Below are the code and all the weights of a small trained network. Each question names an input and a class and asks about switching units off, where a switched-off unit gives its printed mean instead of its output.

import numpy as np


def w(rows, s, z=0):
    codes = np.array(rows[::2]) - 128.0
    scale = np.full(codes.shape[1], s)
    scale[-1] = z or s
    return codes * scale


def f(y):
    return y / 2 * (1 + np.tanh(0.7978845608 * (y + 0.044715 * y**3)))


def log_softmax(a):
    a = a - a.max(-1, keepdims=True)
    return a - np.log(np.exp(a).sum(-1, keepdims=True))


def net(x, mask):
    res = np.array(x, float).reshape(1, 6) / 4 @ E
    y = f(res @ A[0][:, :-1].T + A[0][:, -1])
    res = res + np.where(mask, y, B[0][:, -1]) @ B[0][:, :-1]
    return log_softmax(res[-1] @ U[:, :-1].T + U[:, -1])


A, B = {}, {}
E = w([
[254,139,136,78,28,156],'x0',
[132,122,139,130,136,133],'x1',
[206,233,39,254,206,185],'x2',
[219,18,27,58,223,55],'x3',
[127,145,124,111,137,132],'x4',
[117,136,111,109,129,160],'x5',
],0.0094)
A[0] = w([
[116,213,211,175,94,179,115],'N1',
[234,149,173,117,62,139,94],'N2',
[108,197,155,148,97,101,116],'N3',
[76,102,157,54,103,116,165],'N4',
[86,87,162,97,79,67,72],'N5',
[179,74,48,103,191,88,115],'N6',
[189,27,54,106,249,89,113],'N7',
[137,42,100,67,152,123,86],'N8',
[157,154,93,210,182,136,76],'N9',
[159,165,112,232,173,180,125],'N10',
[67,121,118,159,198,126,83],'N11',
[95,79,112,150,90,172,61],'N12',
[212,113,114,159,84,182,2],'N13',
[245,129,103,69,114,121,58],'N14',
[214,143,149,120,89,141,82],'N15',
[216,121,92,208,197,192,19],'N16',
[85,105,122,129,213,129,60],'N17',
[97,176,158,128,102,141,87],'N18',
[40,117,97,178,180,90,76],'N19',
[45,148,114,171,191,83,48],'N20',
[178,172,103,202,166,156,87],'N21',
[189,192,118,183,150,152,76],'N22',
[157,172,95,225,166,153,115],'N23',
[84,132,147,151,198,95,87],'N24',
[76,94,207,116,107,77,73],'N25',
[62,141,200,193,87,171,115],'N26',
[71,205,164,162,95,138,122],'N27',
[130,95,136,157,124,149,136],'N28',
],0.012,0.0051)
B[0] = w([
[157,208,47,237,73,197,239],'N1',
[20,51,44,130,43,232,207],'N2',
[155,161,80,187,138,177,179],'N3',
[122,123,196,50,214,42,193],'N4',
[115,103,178,70,186,43,182],'N5',
[211,207,77,197,185,103,219],'N6',
[220,160,59,236,183,149,250],'N7',
[163,162,171,140,204,94,183],'N8',
[106,102,196,46,171,68,196],'N9',
[127,119,191,71,215,73,220],'N10',
[44,72,92,79,55,167,167],'N11',
[123,92,133,140,137,174,134],'N12',
[107,53,90,84,102,204,173],'N13',
[70,108,45,163,42,191,204],'N14',
[45,55,74,73,47,167,182],'N15',
[184,111,172,101,146,156,213],'N16',
[93,95,50,153,53,193,157],'N17',
[185,144,145,123,178,85,175],'N18',
[49,45,49,97,32,200,176],'N19',
[68,99,27,144,1,201,175],'N20',
[163,139,228,50,179,143,203],'N21',
[82,105,171,67,175,78,197],'N22',
[146,116,215,61,195,71,213],'N23',
[45,82,72,119,39,218,160],'N24',
[158,101,160,53,207,56,185],'N25',
[184,183,130,172,190,71,225],'N26',
[215,154,60,211,132,157,215],'N27',
[90,150,80,196,91,183,131],'N28',
],0.0088,0.018)
U = w([
[148,183,152,245,164,99,111],'0',
[97,99,237,7,180,60,3],'1',
[29,52,108,85,59,157,166],'2',
],0.012,0.0026)

Each question gives the input, the list of numbers given to net, and the class t.
The units are the neurons (one row each of A and B). Each row of codes is followed by its name. A weight is (code - 128) times the scale printed after its matrix; where a second scale follows, it is the last column's (A, B and U).
mask holds one flag per neuron, in row order. A switched-off neuron (its flag False) gives its mean, the last column of its row in B, instead of its output. The means were averaged over made-up inputs and are rounded, as every weight is.
A unit's drop is (log p(t) with every unit on - log p(t) with that unit switched off) / (log p(t) with every unit on - log p(t) with every unit switched off).
The circuit of an input: a set's keep is (log p(t) with only the set's units on - log p(t) with every unit switched off) / (log p(t) with every unit on - log p(t) with every unit switched off). Starting from the 12 units with the biggest drops (on a tie, the unit counted first), units are removed one at a time, each time the one whose removal leaves the highest keep (on an exact tie, the one counted first), for as long as the keep stays at least 0.8.
units of the circuit, in order: the units of the circuit, biggest drop first
top k neurons: the k neurons with the biggest drops, biggest first
drop of u: that unit's drop, to one decimal
input [-3,3,3,-2,-8,-1], class 1: units of the circuit, in order -> [N7]
input [-8,6,8,-1,-5,3], class 1: top 2 neurons -> [N23 N10]
input [-4,0,-6,-6,0,-2], class 0: top 4 neurons -> [N27 N1 N26 N23]
input [-5,4,-6,7,4,0], class 0: top 2 neurons -> [N7 N6]
input [8,4,-8,-8,0,-8], class 0: top 3 neurons -> [N1 N26 N27]
input [6,-8,-5,5,-4,-1], class 2: top 2 neurons -> [N14 N2]
input [-7,7,1,6,0,8], class 2: top 3 neurons -> [N19 N11 N24]
input [-4,3,-1,3,-8,-3], class 2: top 2 neurons -> [N26 N19]
input [-6,3,-6,7,7,-2], class 0: top 2 neurons -> [N7 N6]
input [-5,-5,-6,-7,-1,1], class 0: top 2 neurons -> [N27 N1]
input [7,5,6,-2,0,5], class 2: top 2 neurons -> [N2 N15]
input [-1,8,-6,-7,5,0], class 0: drop of N1 -> 0.3
input [4,-4,-4,4,6,2], class 0: drop of N6 -> 0.2
